Below are the code and all the weights of a small trained network. Each question names an input and a target symbol and asks about switching units off, where a switched-off unit gives its printed mean instead of its output.

import numpy as np


def w(rows, s, z=0):
    codes = np.array(rows[::2]) - 128.0
    scale = np.full(codes.shape[1], s)
    scale[-1] = z or s
    return codes * scale


def norm(h):
    return h / np.sqrt((h * h).mean(-1, keepdims=True) + 1e-5)


def f(y):
    return np.maximum(y, 0)


def softmax(a):
    e = np.exp(a - a.max(-1, keepdims=True))
    return e / e.sum(-1, keepdims=True)


def log_softmax(a):
    a = a - a.max(-1, keepdims=True)
    return a - np.log(np.exp(a).sum(-1, keepdims=True))


def net(x, mask):
    ids = ['ΦΩαζημξσψ'.index(c) for c in x.split()]
    T = len(ids)
    res = E[ids] + P[:T]
    u = 0
    for l in range(3):
        q, k, v = (norm(res) @ M[l].T for M in (Q, K, V))
        z = softmax(np.where(np.tri(T) > 0, q @ k.T / 3**0.5, -1e9)) @ v
        res = res + np.where(mask[u], z, O[l][:, -1]) @ O[l][:, :-1]
        u += 1
        y = f(norm(res) @ A[l][:, :-1].T + A[l][:, -1])
        res = res + np.where(mask[u : u + 4], y, B[l][:, -1]) @ B[l][:, :-1]
        u += 4
    return log_softmax(norm(res)[-1] @ U[:, :-1].T + U[:, -1])


Q, K, V, O, A, B = {}, {}, {}, {}, {}, {}
E = w([
[112,144,166,200,101,151,141,178,96,186,172,140],'Φ',
[127,180,101,164,120,192,168,156,103,129,182,179],'Ω',
[60,185,20,119,160,68,120,178,145,157,129,89],'α',
[146,90,135,97,233,142,75,162,73,2,167,83],'ζ',
[111,185,106,197,101,75,127,190,63,166,165,160],'η',
[99,124,86,231,96,227,100,152,223,61,83,145],'μ',
[79,159,56,172,47,128,167,108,83,136,159,120],'ξ',
[136,163,155,176,69,126,134,174,104,130,203,142],'σ',
[171,28,99,68,122,152,106,139,159,133,129,215],'ψ',
],0.021)
P = w([
[232,180,149,80,140,136,129,90,186,89,52,76],'0',
[165,128,100,107,72,122,73,71,71,157,149,142],'1',
[167,87,98,125,22,120,98,34,79,139,170,160],'2',
[114,62,99,138,38,158,124,32,78,128,180,194],'3',
[123,83,161,192,111,181,104,111,100,145,168,186],'4',
[114,142,182,154,139,245,148,106,107,154,137,193],'5',
],0.011)
Q[0] = w([
[144,254,158,184,117,106,165,134,21,132,178,125],'L0H0',
[110,174,112,46,191,74,91,133,141,130,90,58],'L0H0',
[121,135,124,158,83,106,170,126,153,183,135,83],'L0H0',
],0.0096)
K[0] = w([
[180,239,174,142,131,147,230,184,136,106,116,29],'L0H0',
[3,209,88,148,134,180,81,115,56,155,200,162],'L0H0',
[142,157,115,116,118,116,216,203,109,196,105,175],'L0H0',
],0.0073)
V[0] = w([
[146,128,253,136,188,136,73,246,109,122,113,203],'L0H0',
[61,71,61,130,248,75,149,102,96,111,82,134],'L0H0',
[112,106,182,206,157,176,116,127,156,156,64,85],'L0H0',
],0.0054)
O[0] = w([
[135,173,95,41,114,133,127,137,29,134,53,243,167],'L0H0',
[142,180,105,146,71,181,55,139,131,150,140,131,47],'L0H0',
[236,134,1,63,70,129,136,119,155,121,156,147,3],'L0H0',
],0.013,0.003)
A[0] = w([
[159,121,132,120,132,146,108,134,148,145,132,170,2],'L0N0',
[128,108,110,55,130,98,125,159,156,147,107,170,26],'L0N1',
[110,147,118,173,88,132,188,28,75,128,176,115,32],'L0N2',
[1,129,102,81,202,73,126,176,235,143,134,1,64],'L0N3',
],0.0085,0.002)
B[0] = w([
[91,158,180,172,115,160,189,130,86,176,137,115,179],'L0N0',
[73,47,132,120,161,163,122,45,209,201,36,132,196],'L0N1',
[130,183,199,214,194,82,91,181,101,176,114,110,253],'L0N2',
[19,178,202,121,216,77,196,2,180,159,235,63,219],'L0N3',
],0.0092,0.0043)
Q[1] = w([
[202,137,159,129,136,82,207,203,55,151,126,244],'L1H0',
[95,64,154,116,203,114,1,130,160,106,103,80],'L1H0',
[78,59,132,189,134,140,46,75,239,91,151,98],'L1H0',
],0.0077)
K[1] = w([
[59,240,159,111,210,116,168,146,228,113,13,139],'L1H0',
[37,43,47,216,25,196,102,57,96,179,244,199],'L1H0',
[3,108,82,227,148,142,115,169,54,120,252,106],'L1H0',
],0.0061)
V[1] = w([
[172,168,139,57,190,116,77,232,149,39,198,125],'L1H0',
[214,76,209,124,184,254,127,223,180,183,178,213],'L1H0',
[160,125,134,26,157,121,137,41,107,172,158,81],'L1H0',
],0.0078)
O[1] = w([
[135,67,145,87,133,94,91,181,142,98,189,106,72],'L1H0',
[58,74,80,112,82,102,146,118,84,126,85,96,254],'L1H0',
[84,75,125,132,130,4,123,62,118,123,165,151,136],'L1H0',
],0.015,0.0064)
A[1] = w([
[50,137,111,99,49,54,53,204,140,187,190,183,1],'L1N0',
[97,144,140,126,28,212,2,156,192,119,44,8,91],'L1N1',
[176,115,64,129,109,90,131,107,157,98,187,121,89],'L1N2',
[213,134,66,203,25,108,160,150,89,170,168,71,116],'L1N3',
],0.0071,0.0075)
B[1] = w([
[102,175,194,58,151,162,14,179,194,151,131,145,186],'L1N0',
[154,163,78,181,51,126,147,173,196,40,113,107,254],'L1N1',
[167,163,113,142,198,155,138,113,101,105,107,216,144],'L1N2',
[119,149,104,72,133,243,254,179,134,91,209,132,209],'L1N3',
],0.011,0.0033)
Q[2] = w([
[115,212,172,184,134,67,241,210,131,179,201,64],'L2H0',
[112,158,124,172,137,157,113,176,18,13,116,120],'L2H0',
[121,83,98,118,133,183,179,92,91,254,73,134],'L2H0',
],0.0088)
K[2] = w([
[153,131,160,136,195,98,210,161,222,152,119,109],'L2H0',
[202,90,100,7,114,141,116,157,138,74,175,95],'L2H0',
[83,67,71,115,153,133,135,51,116,105,71,135],'L2H0',
],0.011)
V[2] = w([
[216,176,79,96,100,221,169,144,99,83,151,114],'L2H0',
[154,130,214,144,106,73,203,114,140,91,220,190],'L2H0',
[48,168,59,132,253,152,212,111,12,82,83,116],'L2H0',
],0.0066)
O[2] = w([
[137,59,144,101,165,116,92,36,34,163,94,96,45],'L2H0',
[91,127,42,74,201,174,164,159,135,154,8,116,107],'L2H0',
[166,76,167,127,155,115,52,184,119,78,161,43,255],'L2H0',
],0.011,0.0067)
A[2] = w([
[127,76,115,152,128,183,63,124,119,51,63,46,135],'L2N0',
[112,77,107,76,103,78,132,6,92,151,65,182,18],'L2N1',
[151,188,109,162,99,130,130,161,180,109,93,96,2],'L2N2',
[141,90,147,135,158,91,100,101,138,130,162,53,126],'L2N3',
],0.013,0.0031)
B[2] = w([
[50,131,118,88,165,171,121,176,48,106,133,154,254],'L2N0',
[161,64,92,91,81,221,44,35,128,163,5,141,203],'L2N1',
[117,168,56,125,160,166,57,131,186,85,69,152,165],'L2N2',
[170,48,134,146,123,112,44,62,125,97,180,107,188],'L2N3',
],0.014,0.012)
U = w([
[97,102,118,88,93,151,104,11,143,235,76,137,254],'Φ',
[181,39,142,131,132,77,22,149,80,101,196,65,68],'Ω',
[138,197,18,154,82,146,91,211,222,97,118,74,111],'α',
[85,170,135,33,75,124,91,181,175,232,215,199,31],'ζ',
[244,208,195,184,186,134,98,108,114,198,125,173,41],'η',
[165,89,95,74,74,175,254,144,131,183,225,101,118],'μ',
[127,92,140,185,195,97,128,22,230,132,219,156,245],'ξ',
[69,61,126,82,169,59,235,184,155,154,98,156,48],'σ',
[71,176,154,179,14,65,200,106,75,127,146,168,126],'ψ',
],0.0064,0.0017)

Each question gives the input, a string of symbols that net reads in full, and the target symbol t.
The units are the heads (3 rows each of Q, K, V and O) and the neurons (one row each of A and B). Each row of codes is followed by its name. A weight is (code - 128) times the scale printed after its matrix; where a second scale follows, it is the last column's (O, A, B and U).
mask holds one flag per unit, layer by layer, with each layer's heads first. A switched-off unit (its flag False) gives its mean, the last column of its rows in O or B, instead of its output. The means were averaged over made-up inputs and are rounded, as every weight is.
A unit's drop is (log p(t) with every unit on - log p(t) with that unit switched off) / (log p(t) with every unit on - log p(t) with every unit switched off).
The circuit of an input: a set's keep is (log p(t) with only the set's units on - log p(t) with every unit switched off) / (log p(t) with every unit on - log p(t) with every unit switched off). Starting from the 12 units with the biggest drops (on a tie, the unit counted first), units are removed one at a time, each time the one whose removal leaves the highest keep (on an exact tie, the one counted first), for as long as the keep stays at least 0.8.
units of the circuit, in order: the units of the circuit, biggest drop first
most important unit: the unit with the biggest drop
k most important neurons: the k neurons with the biggest drops, biggest first
k most important neurons of layer l: the k neurons of layer l with the biggest drops, biggest first
input ζ ξ ψ μ Φ, target ζ: units of the circuit, in order	L1H0, L2H0, L1N0, L0H0
input ψ μ ψ Φ, target ψ: units of the circuit, in order	L2H0, L1H0, L0N1
input σ ψ Φ, target σ: units of the circuit, in order	L2H0, L0H0
input Ω ψ ψ η ξ, target Ω: 2 most important neurons of layer 0	L0N3, L0N2
input μ ψ ξ Ω, target μ: units of the circuit, in order	L0H0, L1N3
input ξ ζ ψ σ σ, target ξ: units of the circuit, in order	L0H0, L0N3
input μ ζ ξ ξ, target μ: units of the circuit, in order	L1N3, L0H0
input ψ Φ σ Ω ψ σ, target ψ: units of the circuit, in order	L1H0, L2H0, L0N1
input μ μ Φ, target μ: most important unit	L1N3
input α Φ ψ η, target α: 2 most important neurons	L0N3, L2N2
input α ζ ψ μ, target α: units of the circuit, in order	L1H0, L1N1
input ζ Φ α α ξ, target ζ: units of the circuit, in order	L1H0, L2H0, L1N0
input Φ ψ ψ ζ ξ Ω, target Φ: 2 most important neurons	L0N1, L2N1
input Φ ψ ψ ψ Φ, target Φ: units of the circuit, in order	L0H0, L2N1, L1H0
input μ ψ Ω ζ ψ Ω, target μ: 2 most important neurons	L1N3, L2N1
input ξ η ψ ψ ψ η, target ξ: units of the circuit, in order	L0H0
input Φ η η μ η, target Φ: units of the circuit, in order	L0H0, L2N1, L0N1
input ζ μ Ω μ ζ, target α: 2 most important neurons	L1N1, L2N2
input α Ω ζ ξ, target α: 2 most important neurons	L0N3, L2N2
input η Φ μ ξ σ, target η: most important unit	L1H0
input Φ ζ μ ζ, target α: 2 most important neurons	L0N0, L1N1
input Φ ψ σ μ μ Φ, target Φ: units of the circuit, in order	L0H0, L1H0, L2N1
input α σ σ ζ η, target α: 2 most important neurons	L2N2, L0N3
input Ω Φ μ ψ Φ, target Ω: 2 most important neurons	L2N3, L0N3
input η σ μ Φ, target η: 2 most important neurons	L0N2, L2N0
